Here is a tiny trained network, its code and every weight. The questions are about switching its units off for an input and a class, where a switched-off unit gives its printed mean instead of its output.

import numpy as np


def w(rows, s, z=0):
    codes = np.array(rows[::2]) - 128.0
    scale = np.full(codes.shape[1], s)
    scale[-1] = z or s
    return codes * scale


def f(y):
    return y / 2 * (1 + np.tanh(0.7978845608 * (y + 0.044715 * y**3)))


def log_softmax(a):
    a = a - a.max(-1, keepdims=True)
    return a - np.log(np.exp(a).sum(-1, keepdims=True))


def net(x, mask):
    res = np.array(x, float).reshape(1, 4) / 4 @ E
    y = f(res @ A[0][:, :-1].T + A[0][:, -1])
    res = res + np.where(mask, y, B[0][:, -1]) @ B[0][:, :-1]
    return log_softmax(res[-1] @ U[:, :-1].T + U[:, -1])


A, B = {}, {}
E = w([
[182,84,83,74,176,157],'x0',
[63,141,110,16,102,15],'x1',
[23,4,126,120,147,93],'x2',
[78,118,231,40,113,175],'x3',
],0.011)
A[0] = w([
[101,142,170,201,88,121,96],'neuron 1',
[116,145,248,72,41,219,207],'neuron 2',
[86,114,76,153,125,115,24],'neuron 3',
[210,51,54,56,87,161,22],'neuron 4',
[141,128,84,235,168,92,117],'neuron 5',
[197,203,122,121,73,138,76],'neuron 6',
[74,26,124,207,152,77,77],'neuron 7',
[206,210,122,98,82,179,163],'neuron 8',
[141,114,176,207,148,215,96],'neuron 9',
[106,106,148,90,131,15,56],'neuron 10',
[140,109,42,203,137,114,77],'neuron 11',
[100,153,234,179,75,89,254],'neuron 12',
[114,132,56,172,162,104,85],'neuron 13',
[163,121,47,159,137,14,92],'neuron 14',
[185,207,107,63,74,176,72],'neuron 15',
[172,199,138,119,100,126,46],'neuron 16',
[165,82,130,154,88,225,39],'neuron 17',
[120,212,113,133,61,154,40],'neuron 18',
[110,190,20,48,139,72,42],'neuron 19',
[142,29,114,120,217,112,91],'neuron 20',
[185,177,85,144,136,87,115],'neuron 21',
[136,88,192,181,119,222,62],'neuron 22',
[156,115,67,49,174,144,170],'neuron 23',
[201,65,80,69,179,206,254],'neuron 24',
[78,142,198,50,159,189,14],'neuron 25',
[146,98,130,216,154,177,69],'neuron 26',
[97,172,152,173,58,109,92],'neuron 27',
[111,135,164,32,159,252,81],'neuron 28',
[86,183,142,190,79,90,240],'neuron 29',
[101,151,171,210,66,88,47],'neuron 30',
[168,86,194,202,189,150,53],'neuron 31',
[51,144,177,227,3,76,11],'neuron 32',
[153,97,93,174,131,233,76],'neuron 33',
[197,128,100,55,161,155,91],'neuron 34',
[152,118,88,21,138,34,103],'neuron 35',
[99,177,78,70,73,84,33],'neuron 36',
[143,129,117,92,28,62,36],'neuron 37',
[192,96,116,67,216,130,23],'neuron 38',
[136,204,160,114,188,143,36],'neuron 39',
[15,5,102,186,165,128,113],'neuron 40',
[135,212,140,67,144,37,58],'neuron 41',
[82,7,142,161,114,129,42],'neuron 42',
[105,127,150,117,132,102,20],'neuron 43',
[125,138,254,107,99,113,66],'neuron 44',
[131,162,17,206,88,31,177],'neuron 45',
[162,222,106,131,171,105,113],'neuron 46',
],0.0095,0.0068)
B[0] = w([
[139,105,136,183,86,99,160],'neuron 1',
[171,136,208,60,192,135,247],'neuron 2',
[52,53,175,176,130,214,135],'neuron 3',
[131,23,149,253,93,130,154],'neuron 4',
[157,134,179,96,200,126,188],'neuron 5',
[68,138,112,114,98,180,184],'neuron 6',
[86,145,94,64,91,208,190],'neuron 7',
[86,132,72,62,78,190,218],'neuron 8',
[85,186,136,144,108,59,198],'neuron 9',
[92,165,138,145,120,109,176],'neuron 10',
[129,108,192,96,206,119,176],'neuron 11',
[212,72,101,100,116,100,222],'neuron 12',
[106,112,206,99,182,171,158],'neuron 13',
[146,121,206,109,223,141,183],'neuron 14',
[79,124,108,104,75,198,184],'neuron 15',
[42,124,145,163,97,194,162],'neuron 16',
[92,164,137,196,119,82,164],'neuron 17',
[75,88,126,153,93,194,158],'neuron 18',
[94,153,126,168,143,78,172],'neuron 19',
[121,91,116,105,92,174,173],'neuron 20',
[143,107,152,81,185,201,170],'neuron 21',
[75,184,139,170,135,67,182],'neuron 22',
[194,76,114,176,73,76,175],'neuron 23',
[214,97,104,138,89,88,219],'neuron 24',
[97,80,197,133,248,159,173],'neuron 25',
[84,184,130,158,141,59,177],'neuron 26',
[163,39,122,191,83,122,161],'neuron 27',
[148,100,226,99,192,131,190],'neuron 28',
[212,64,80,121,78,97,204],'neuron 29',
[163,34,147,209,110,128,159],'neuron 30',
[95,182,127,189,124,81,167],'neuron 31',
[164,43,123,187,89,146,181],'neuron 32',
[117,175,133,163,127,83,181],'neuron 33',
[138,41,110,150,71,163,160],'neuron 34',
[119,178,123,171,112,71,193],'neuron 35',
[67,174,150,200,117,67,160],'neuron 36',
[75,143,156,195,130,85,151],'neuron 37',
[138,24,138,236,96,160,150],'neuron 38',
[52,86,151,171,134,228,145],'neuron 39',
[106,145,67,68,74,181,220],'neuron 40',
[68,209,139,189,103,101,171],'neuron 41',
[73,151,105,87,67,200,175],'neuron 42',
[41,101,200,218,133,164,128],'neuron 43',
[123,106,184,152,183,123,175],'neuron 44',
[143,122,171,66,203,120,219],'neuron 45',
[94,108,102,80,113,186,173],'neuron 46',
],0.011,0.015)
U = w([
[105,113,220,110,238,169,34],'0',
[15,144,79,95,40,250,39],'1',
[53,224,129,220,98,41,52],'2',
[194,17,117,223,53,127,50],'3',
[232,159,78,56,96,83,255],'4',
],0.012,0.0087)

Each question gives the input, the list of numbers given to net, and the class t.
The units are the neurons (one row each of A and B). Each row of codes is followed by its name. A weight is (code - 128) times the scale printed after its matrix; where a second scale follows, it is the last column's (A, B and U).
mask holds one flag per neuron, in row order. A switched-off neuron (its flag False) gives its mean, the last column of its row in B, instead of its output. The means were averaged over made-up inputs and are rounded, as every weight is.
A unit's drop is (log p(t) with every unit on - log p(t) with that unit switched off) / (log p(t) with every unit on - log p(t) with every unit switched off).
The circuit of an input: a set's keep is (log p(t) with only the set's units on - log p(t) with every unit switched off) / (log p(t) with every unit on - log p(t) with every unit switched off). Starting from the 12 units with the biggest drops (on a tie, the unit counted first), units are removed one at a time, each time the one whose removal leaves the highest keep (on an exact tie, the one counted first), for as long as the keep stays at least 0.8.
circuit, biggest first: the units of the circuit, biggest drop first
most important unit: the unit with the biggest drop
top k neurons: the k neurons with the biggest drops, biggest first
drop of u: that unit's drop, to one decimal
input [-5,-2,7,-5], class 1: most important unit -> neuron 40
input [8,3,-6,-6], class 3: top 2 neurons -> neuron 23; neuron 4
input [7,5,6,1], class 3: top 2 neurons -> neuron 23; neuron 4
input [0,2,7,-7], class 0: top 2 neurons -> neuron 14; neuron 45
input [-6,-6,-1,-6], class 0: top 2 neurons -> neuron 5; neuron 45
input [2,7,-7,-6], class 1: top 4 neurons -> neuron 46; neuron 21; neuron 8; neuron 15
input [5,-6,1,-6], class 0: top 3 neurons -> neuron 11; neuron 5; neuron 13
input [-8,7,-1,-7], class 3: top 2 neurons -> neuron 29; neuron 32
input [4,8,0,-8], class 0: top 2 neurons -> neuron 14; neuron 45
input [-7,-7,6,5], class 2: top 2 neurons -> neuron 22; neuron 9
input [-7,-4,-6,1], class 3: top 3 neurons -> neuron 29; neuron 12; neuron 30
input [6,-1,-4,5], class 3: top 4 neurons -> neuron 24; neuron 34; neuron 23; neuron 45
input [-4,1,-6,-6], class 0: top 2 neurons -> neuron 45; neuron 14
input [-7,-5,-8,3], class 1: circuit, biggest first -> neuron 8
input [0,6,5,-6], class 0: drop of neuron 13 -> 0.2
input [7,6,2,6], class 3: drop of neuron 38 -> 0.2
input [8,-8,2,-8], class 0: drop of neuron 14 -> 0.5
